arr = array([702, 743, 561, 941, 146, 665, 782, 477, 964, 713, 507])
arr[0] -> 702
arr[2] -> 561
arr[4] -> 146
arr[10] -> 507

a =
[[ 20  19  -1  57  -1   8 -24  35]
 [ 31  19  11  57  -1  13  24  22]
 [-11 -31  -1 -38  16 -10 -24 -41]
 [ 10   9  22   0 -44  -5  41  22]
 [ 10 -21  45 -38 -18 -10  24  22]
 [-42 -21  22 -57  -1 -15  24 -29]
 [-11 -31  -1 -38  25  -5 -24 -29]
 [ 20 -11  -1 -19   8  -5 -57  22]
 [-11  29 -12  19 -10   8   8 -16]
 [ 31  19  11  57  -1  13   8  22]
 [-21  19 -47   0 -18   4 -57 -16]
 [-21 -11 -24 -38  16 -10 -57 -29]
 [-21  19 -47   0 -18   4 -57 -16]]
Indices start at 0.
(0, 0) => 20
(7, 6) => -57
(0, 5) => 8
(8, 0) => -11
(2, 4) => 16
(1, 5) => 13
(0, 4) => -1
(2, 5) => -10
(1, 2) => 11
(9, 2) => 11
(3, 3) => 0
(11, 7) => -29
(12, 5) => 4
(7, 7) => 22
(8, 7) => -16
(2, 0) => -11
(6, 1) => -31
(3, 2) => 22
(6, 0) => -11
(0, 1) => 19
(5, 7) => -29
(1, 3) => 57
(10, 6) => -57
(10, 2) => -47
(11, 5) => -10
(1, 1) => 19
(6, 3) => -38
(2, 7) => -41
(5, 5) => -15
(6, 2) => -1
(11, 2) => -24
(1, 4) => -1

data =  43  -20   10   20   29   34   52  -10  -38  -11  -10   12
data[0] -> 43
data[-6] -> 52
data[2] -> 10
data[11] -> 12
data[4] -> 29

grid =
[[-1.6  1.4 -1.8  0.1 -0.6 -0.6 -0.6 -0.7 -0.5 -0.2]
 [ 0.4  0.8 -0.3  2.4  0.3  0.3  0.7  1.4 -0.6  0.5]
 [-0.4 -0.5 -1.4 -0.7 -1.0  0.9  1.3 -1.5 -1.0 -0.9]
 [-0.5  0.0  0.3  0.2 -0.2 -1.1 -1.7  0.6  0.1 -0.7]
 [-0.4 -0.1 -0.4  0.8  0.2  0.1  0.1 -0.3  0.3 -0.9]
 [-0.8 -0.6 -0.5 -0.8  0.0 -0.1 -0.2 -0.6  0.5 -0.6]]
grid[0][0] => -1.6
grid[2][9] => -0.9
grid[4][9] => -0.9
grid[:, 7] => [-0.7, 1.4, -1.5, 0.6, -0.3, -0.6]
grid[0][5] => -0.6
grid[1] => [0.4, 0.8, -0.3, 2.4, 0.3, 0.3, 0.7, 1.4, -0.6, 0.5]
grid[:, 3] => [0.1, 2.4, -0.7, 0.2, 0.8, -0.8]
grid[5][1] => -0.6
grid[:, 4] => [-0.6, 0.3, -1.0, -0.2, 0.2, 0.0]
grid[2][4] => -1.0
grid[1][7] => 1.4
grid[3][9] => -0.7
grid[5][2] => -0.5
grid[:, 2] => [-1.8, -0.3, -1.4, 0.3, -0.4, -0.5]
grid[3][6] => -1.7
grid[5] => [-0.8, -0.6, -0.5, -0.8, 0.0, -0.1, -0.2, -0.6, 0.5, -0.6]
grid[4][5] => 0.1
grid[:, 5] => [-0.6, 0.3, 0.9, -1.1, 0.1, -0.1]
grid[3] => [-0.5, 0.0, 0.3, 0.2, -0.2, -1.1, -1.7, 0.6, 0.1, -0.7]
grid[3][4] => -0.2
grid[4] => [-0.4, -0.1, -0.4, 0.8, 0.2, 0.1, 0.1, -0.3, 0.3, -0.9]
grid[:, 8] => [-0.5, -0.6, -1.0, 0.1, 0.3, 0.5]
grid[4][7] => -0.3
grid[0][3] => 0.1
grid[5][5] => -0.1
grid[5][0] => -0.8
grid[:, 9] => [-0.2, 0.5, -0.9, -0.7, -0.9, -0.6]
grid[1][8] => -0.6
grid[0][8] => -0.5

M =
array([[ -3,  -5,  27,  17, -11,  -5, -14,  -3,  14],
       [  0,  -1,  -3, -25, -14, -10, -15, -16, -12],
       [ -2,   1,  47, -13,   2,   2, -14,   0,  34],
       [  1,  -1,  -5, -21, -23, -19, -10, -18, -14],
       [ -3,  -4,  19,  18,  -9,  -3, -21,   0,  11],
       [ -3,  -3,  42,   2,  -4,  -5,   2,   2,  29],
       [  0,   0,   8, -18, -29, -34,   6, -15,  -4],
       [  1,  -2, -24, -20, -13, -14,   5, -15, -26],
       [ -3,   0,  28,   1,   0, -10,  14,   8,  24],
       [ -2,  -1,  29,   9,  -7,  -2, -21,   1,  21],
       [ -3,  -1,  48, -10,   4,   3, -12,   2,  34],
       [  0,  -1,   3, -28, -14, -11, -13, -17,  -8]])
Indices start at 0.
(0, 0): -3
(3, 2): -5
(11, 7): -17
(8, 7): 8
(8, 8): 24
(9, 0): -2
(5, 7): 2
(5, 3): 2
(10, 8): 34
(8, 4): 0
(6, 7): -15
(4, 4): -9
(11, 0): 0
(2, 4): 2
(1, 1): -1
(0, 7): -3
(2, 3): -13
(3, 6): -10
(1, 5): -10
(1, 6): -15
(7, 5): -14
(3, 1): -1
(8, 1): 0
(11, 5): -11
(8, 0): -3
(1, 2): -3
(10, 0): -3
(9, 3): 9
(1, 4): -14
(3, 5): -19

X =
[[-14.17  13.74   6.35 -14.52  -4.01 -10.88   4.98 -15.73   5.35]
 [-15.77   3.63   9.65 -19.31  -7.42 -12.39   4.47 -12.76  -2.99]
 [-12.24  15.09  -3.66  -8.34   5.11   2.40 -19.70  11.73  -0.27]
 [-13.30   7.63  -1.78 -10.95   2.47   1.84 -20.91  14.78  -6.13]
 [-14.93  -2.31   2.93 -15.95  -2.35  -1.90 -17.24  12.92 -13.01]]
Rows and columns are counted from 0.
(0, 0) = -14.17
(0, 6) = 4.98
(2, 0) = -12.24
(3, 5) = 1.84
(1, 2) = 9.65
(1, 6) = 4.47
(0, 2) = 6.35
(1, 7) = -12.76
(1, 0) = -15.77
(3, 8) = -6.13
(4, 4) = -2.35
(2, 7) = 11.73
(1, 8) = -2.99
(0, 4) = -4.01
(3, 2) = -1.78
(1, 3) = -19.31
(4, 8) = -13.01
(1, 5) = -12.39
(0, 7) = -15.73
(2, 4) = 5.11
(0, 3) = -14.52
(3, 4) = 2.47

B = 27.55,-18.20,-35.36,128.44,-90.05,24.59,3.99,62.24,-124.76,-97.63,71.38
B[0] => 27.55
B[5] => 24.59
B[2] => -35.36
B[7] => 62.24
B[6] => 3.99
B[10] => 71.38
B[8] => -124.76

m = [ 37  44  59 -27]
m[0] => 37
m[2] => 59

W =
-1.56,1.73,-1.34,2.44,1.75,2.21,0.57,-1.26,2.83,2.12,1.46,-0.97,0.33,1.59,-0.06
1.93,-1.70,2.39,1.19,1.92,1.32,0.24,-0.73,1.17,1.83,1.37,0.78,0.40,2.10,-0.96
0.96,-2.11,-0.07,1.27,1.84,1.75,0.22,0.21,-1.06,0.11,0.59,1.04,1.44,0.91,0.08
0.20,0.03,-2.75,1.73,1.54,1.38,-0.30,-0.13,0.85,2.44,2.16,1.19,1.55,0.04,-0.33
0.48,-0.04,0.18,0.39,1.09,1.49,1.80,-0.51,0.96,0.43,0.62,1.60,2.56,0.91,0.16
-0.50,-0.75,-0.22,0.04,0.79,2.66,-0.33,0.02,0.15,0.18,0.56,2.14,0.96,0.38,0.73
0.58,0.20,1.27,1.25,0.61,0.67,1.86,-1.06,1.97,-1.17,0.47,-0.40,1.03,1.97,0.04
-0.17,-1.46,0.23,0.28,1.76,0.44,1.69,0.09,1.19,1.00,0.73,-0.41,-0.50,0.82,2.11
0.25,2.54,1.08,0.72,2.26,-0.01,1.30,0.29,2.72,2.91,1.94,-0.60,0.23,1.09,-0.52
1.72,-0.57,-0.56,1.56,0.49,2.76,0.65,0.48,0.07,2.21,-0.01,0.09,0.63,1.55,2.00
-0.26,0.31,0.86,1.05,2.84,1.02,0.04,0.29,0.19,0.56,1.76,1.24,-0.46,0.55,0.37
1.47,0.80,-0.12,0.79,1.64,3.20,0.76,-1.03,0.56,-0.11,1.51,0.56,0.52,1.47,-2.03
0.40,0.77,0.73,0.65,1.86,2.11,2.24,-0.05,1.70,1.27,-0.94,-0.89,-0.98,1.21,0.34
Indices start at 0.
row 0 col 0: -1.56
row 1 col 9: 1.83
row 0 col 13: 1.59
row 11 col 6: 0.76
row 12 col 7: -0.05
row 8 col 5: -0.01
row 8 col 13: 1.09
row 11 col 9: -0.11
row 4 col 13: 0.91
row 2 col 11: 1.04
row 5 col 9: 0.18
row 7 col 0: -0.17
row 2 col 1: -2.11
row 0 col 10: 1.46
row 1 col 10: 1.37
row 6 col 11: -0.40
row 11 col 0: 1.47
row 7 col 14: 2.11
row 6 col 7: -1.06
row 6 col 13: 1.97
row 6 col 6: 1.86
row 7 col 2: 0.23
row 5 col 11: 2.14
row 3 col 7: -0.13
row 1 col 1: -1.70
row 4 col 10: 0.62
row 8 col 11: -0.60
row 12 col 6: 2.24
row 4 col 4: 1.09
row 6 col 9: -1.17
row 2 col 10: 0.59
row 10 col 8: 0.19
row 4 col 9: 0.43
row 0 col 12: 0.33
row 12 col 9: 1.27
row 1 col 8: 1.17
row 4 col 7: -0.51
